[-10 -19 -27   1  -3  19 -20   5   6  18  18 -20 -29 -11  18  12  27   0
  11  -4  16  -5   3  -9 -12  -6 -20  -2 -20 -27   7   7  -9  12   4 -19
 -43 -15  12 -17 -12  -1 -26  -4  32  30  -1  -2 -23  -6 -21] -> F.Q914
[ -4 -40 -74  -7 -23  46   8  19 -16  -5  44 -36 -39 -17  25   9  15   1
   4 -11  13 -24  -4 -16 -14   0 -29  26 -23 -23  12 -19 -18   5  -6  22
 -55 -28  12 -13 -31  13  -9  -4  47  49  -3  -7 -27   5 -28] -> F.Q914
[ -2  -3   0   0  -3  -7   9  -3   6  15  35  -3  10  12   6  -1  18   9
   5  11  -6 -19   2   9  -8  -5  -2  13  25  15  -8  -9  -2 -10   0  15
   2  -6  -6  22   7  19  -4  -3   3 -27  -7  34 -23  -1   0] -> V.Q911
[-17 -12  12  11  -1  -8 -15  14  34  27  31  -2 -14 -10   3   4  34  11
  25   9  12 -27  11  18 -15 -16 -13   2   2  -8  -5   6  -9  13   3 -13
 -23 -17  35  12   5   5 -23  -1  15 -13  -5  41 -26  -7 -28] -> F.Q914
[-17 -11   3   5 -11  -5  -4   9  22  26  31  -2 -23  -8   0  -4  44  28
  40  10  -8  -5  12  -3 -22  -8 -17   9  14  -6   3   8  -2  15   8 -10
 -27 -17  25   7   0  -6 -24  -6  10 -13  -6  45 -35  -7 -20] -> F.Q914
[ 11 -45 -74  17  -5  25  17 -19 -40 -11  67 -37  -7   9  11  19  -6 -26
 -35 -13  -2 -38 -14  -1   3   3 -17  28 -15  -1   2  -9 -14  -6  -6  33
 -24 -14  -9   7 -16  26  11  -2  32  14 -10 -14 -13   3   8] -> V.Q911
[ 13 -65 -74  26 -20  54  16  17 -23 -26  51 -40 -34  -8  11  16 -12 -28
 -26 -28  28 -48 -14  -7   3   4 -24  19 -36 -24  17   6 -17   1 -14  19
 -52 -21   9 -31 -27  23  -8   5  48  49 -12 -45 -11   2 -10] -> F.Q801
[ -1  -3 -20  -2 -20   9  18   6  -8  -6  22  -4   3  15  -3  -7  14  10
   7   7  -5  -8  -6   4  -5   1  -1  11  20  13   7  -8  -5 -10   1  28
   3  -8  -1  22   0  13   5 -11   0 -19  -5  23 -13   6   7] -> T.Q349
[-20  -8  64  12 -10 -26 -19  -7  49  41  19   6 -10 -20 -17 -12  23  10
  41  13   1 -10  21  21 -21 -20   0   8  10   2 -21  26   0  32  -7 -14
  -3 -25  38  19   9   3 -43  14  -4 -23  -2  44 -40 -14 -12] -> F.Q801
[ -8 -13  -1  -8 -24  24  16   6   4 -11  10   0  -5   0  -3 -16  13  13
  21   3  -2  -6   5   4 -15  -3   2  18   7  10   9  13  -8   2 -11  16
   3 -17  11  13 -10   8 -14  -5   6   6  -9  16 -20   8  -2] -> F.Q801
[-13 -13 -21  -2 -23  16   1  13  14  16  38 -12 -31  -5   7  -5  42  19
  31   7   8  -5   2   0 -18 -10 -29  15   8  -7  10   2  -9   6   2   9
 -32 -25  19   7  -3   8 -26  -3  25   7  -8  36 -36  -5 -29] -> F.Q914
[ -8  -6  -7  -4 -19  17   2  -2  11  -4  -5   2 -12  -6  -2  -7  13   2
  19 -16  14  -8   0  10 -19  -7   3  -4  13   8   9  12  -8   4  -6  -2
 -11 -15  20   6  -2   5 -19   2   4  -2 -12  10  -8   0 -11] -> F.Q801
[ -6 -15 -13   1  -9  15  -2  17   7   2  13  -8 -26  -4  -1  -7  21  18
  28  -2   8 -21  -1   2  -1  -4 -15   3  -5 -14  14   2  -1   1   1   3
 -34  -3  25  -3   1   1 -11  -6  11   7   0  22 -21  -6 -18] -> F.Q914
[ -5  26  24 -10  -4  -8   3  -9  12  22   0  -3  19 -18   2 -15   5  15
   6  12 -17  25  10 -10  -3   0  -3  15  11   5  -9  -1  -6  14  -1   7
  18  -7   1  17  -3  -5  -3   6  -4   7  12  17 -11  -2   9] -> H.Q280
[  9  -8 -13   1 -13  -3  13 -20 -13   4   7 -74   5 -17  -2  -8 -23  -8
  -9  -7 -26  33   5 -28  10   3   1  22  -8   9  -4   4  -8   4  -3   9
  11  -9  -5 -13 -16  11   5   5   0  25   1 -33   2  11  30] -> H.Q280
[  2   2  14   2  -9 -23   9 -17   6  18  42  -3  23   7  -2  -3   9  -8
  -1  19  -2 -13   1  27 -15  -9   5  10  31  27 -17   0  -9  -4  -4  15
  24 -10   4  44  14  22  -8  -4  -8 -43 -17  32 -18   0  21] -> T.Q349
[ -4 -15  -1  -4 -11   8   4 -16   5   9   7 -23  -4 -22   1  -3  -6 -14
   1 -10 -13  26   5  -2 -15  -3  -4  14 -13  -1  -7  17 -10  17  -4  -8
   2  -8   7 -10 -22  10 -18   9  13  31   1 -20  -6   4  14] -> H.Q280
[ -1  -3   4  -6  -3  -2  18 -18   0  11  29  -1  25  10   8   6  -6 -16
 -13   5  -3 -16  -1  22 -11  -4  17   7  18  27 -11  -8 -10  -5  -5  20
  23  -6   0  47   3  17   0   1   6 -33 -15  18  -9  -2   9] -> T.Q349
[ 10 -10   3  15   6 -16   1 -20  12  30  49 -27  11  -3   8   7  -7 -11
 -11   2 -18   0   1  -6   2  -3  -3  27   3   3 -15  -5  -8  11   0   9
   4 -13  -2   5  -4  10   8   5   8   0  -4   8   3   0  19] -> V.Q911
[ -6   0   5 -11 -10  10   3 -13   7  20   2 -22  -2 -25   6 -13   1  -7
  -1 -11 -22  35  12 -21 -13   2 -10  27 -17   2 -10  10 -16  22  -1  -4
  10 -21   6 -16 -22   4 -16  10  10  41   6  -4 -10  19  16] -> H.Q280
[  6  11 -15  10  13 -15  17   6  -4  24  51 -10  12   8   6 -12  24   5
  -9   8 -23 -27   1   4  30  -4   6  35  -7  -1 -15 -18  -4  -6   3  31
   4 -13  -8  22  -1   8  34   3   4  -9   9  32 -20   0   9] -> V.Q317
[  0   1 -23   5  -2   5  16   5  -1  15  36 -20  -5   7  12  -6   8   4
  -1   2 -12 -16  -5  -8   4   3 -10  29  -5   3  -1 -10 -10   0  -3  19
  -5  -6   3  15  -5   9   7   3  29  10   1  16 -23  -5   7] -> V.Q317
[ -1  18   1 -20 -13  15  14   1 -11 -19 -25   6   7   7   8 -11   3  10
   3   3  -8  21  -5  -5   7   3   4   2  24  18  11  -6   0  -9   4  -2
  25  -1  -8  10  -9  -7  -6   0  -8   5   1  -2   9  11   7] -> H.Q90
[-14  13  41  -6   1 -30 -11 -34  22  42  27  -8  18 -14   6   3  18  -2
   9  17 -11  26  21  14 -24 -11   5   6  24  19 -21   8   3  22   6 -12
  23  -8   8  26   8  12 -24   0   4 -19 -11  26 -21 -11  25] -> H.Q90
[ -2  16  13  -7  -3 -12  -6 -20   0  18   5 -17  12  -9  14  -1  -2  -5
  -4   5 -19  43  11 -11  -7  -3   2   9   5   6 -14  -5  -8   3   3 -10
  20  -4  -6   2  -8  -3  -8   5   6   9  -7   2  -6   0  15] -> H.Q90
[ -9 -16  39   4  -5 -29  -5 -31  15  40  53 -23   9 -12  12   7  15  -4
   8  -4 -18  19  20  11 -30 -12 -11  16  11  13 -21  14  -5  18  -2  -6
   5 -18   8  13  -2  26 -27   1   6 -11 -17  18 -35   4   9] -> V.Q911
[-16   5  15  -1   0 -11 -14  -5  26  37   1 -11 -17 -16  15  -4  29  17
  29   9  -6  17  17  -7 -11 -12 -12   6  -8 -11 -12   3  -2  20   6 -16
 -14 -15   9  -1  -4   2 -25   1  17  13   0  25 -28  -5 -14] -> F.Q914
[  2 -12 -19   2 -17   8  23  -9  -1  20  57 -29  11  -2  10  -4  -1 -12
 -13  -1 -13 -17   0   8  -5  -8 -14  42  -3   8 -12   3 -24  15  -6  23
   5 -34  13  25 -14  20  -7  11  -6   0 -10   9 -35   0  10] -> T.Q349
[  8 -20 -43  11   9  -1  17 -11 -20  16  65 -27  16   4  16  16  -2 -22
 -26  -1 -11 -25  -4   5   1  -5 -15  33 -11   3  -6  -9 -21  -1 -10  26
  -3 -22  -3  20  -2  28   8  -2  23   6  -3   6 -17  -4  22] -> V.Q911
[ 12  -7 -19   7   3  -8  12 -15 -13  22  49 -14  10   3   8   2  -4   4
 -15   3 -20 -18   4  -9   5  -1  -9  30  -3   1 -13  -5 -13   6  -4  22
  12 -13  -6   9 -15  17   8   1  10  -3  -2   4 -25  -5  20] -> V.Q911
[ -3  -3  -5  -7  -8  -7   9 -19  -4  21  44 -20  12  -1  10   3  18   5
   5   6 -14  14  10  -3 -16  -6  -5  23  15  22  -7  -3 -11   3   2  17
  11 -16  -1  12  -6  18  -3  -2  16  -7  -6  21 -22   5  17] -> T.Q349
[  9 -24 -62  10   9   1  12 -22 -25  36  74 -52  20   7  46  27  -5 -33
 -51   0 -23 -18   2  -1  -8  -8 -20  42 -19  -1 -24 -11 -30   1   9  20
  -3 -31  -7  28 -24  36  -5   1  49  19 -16  -3 -29   2  23] -> V.Q911
[ 10 -16 -57  10  -7  22  22   9 -15  12  59 -34   3  -3  26   6  -8 -24
 -30  -4  -4 -43  -7   1   9  -4 -21  39 -17 -20   1  -7 -31   3  -1  31
 -20 -29   5  16 -16  15   9   2  33  29 -10  -1 -20  -8   7] -> V.Q317
[-18 -21 -11   5 -32  14   3   4  13  13  31 -11  -5  -5  -1   2  42  -3
   7  -6   9 -18   2  11 -12 -13 -14   8  -1   0   0  12 -24   9  -4   3
 -23 -22  18   9  -5   9 -17  -3  15  12  -3  11 -22  -5  -9] -> F.Q801
[-14   6   0 -14 -23  25  12  20   0 -19 -16   9 -13   6  -5 -19  27  28
  36   5   5  -7  -4  -1  -7   4  -1  -1  23   8  19   2   2  -4  -1  14
   0 -11  11  13 -13  -4  -8  -7  -4  -8  -4  26  -9  -2 -17] -> F.Q801
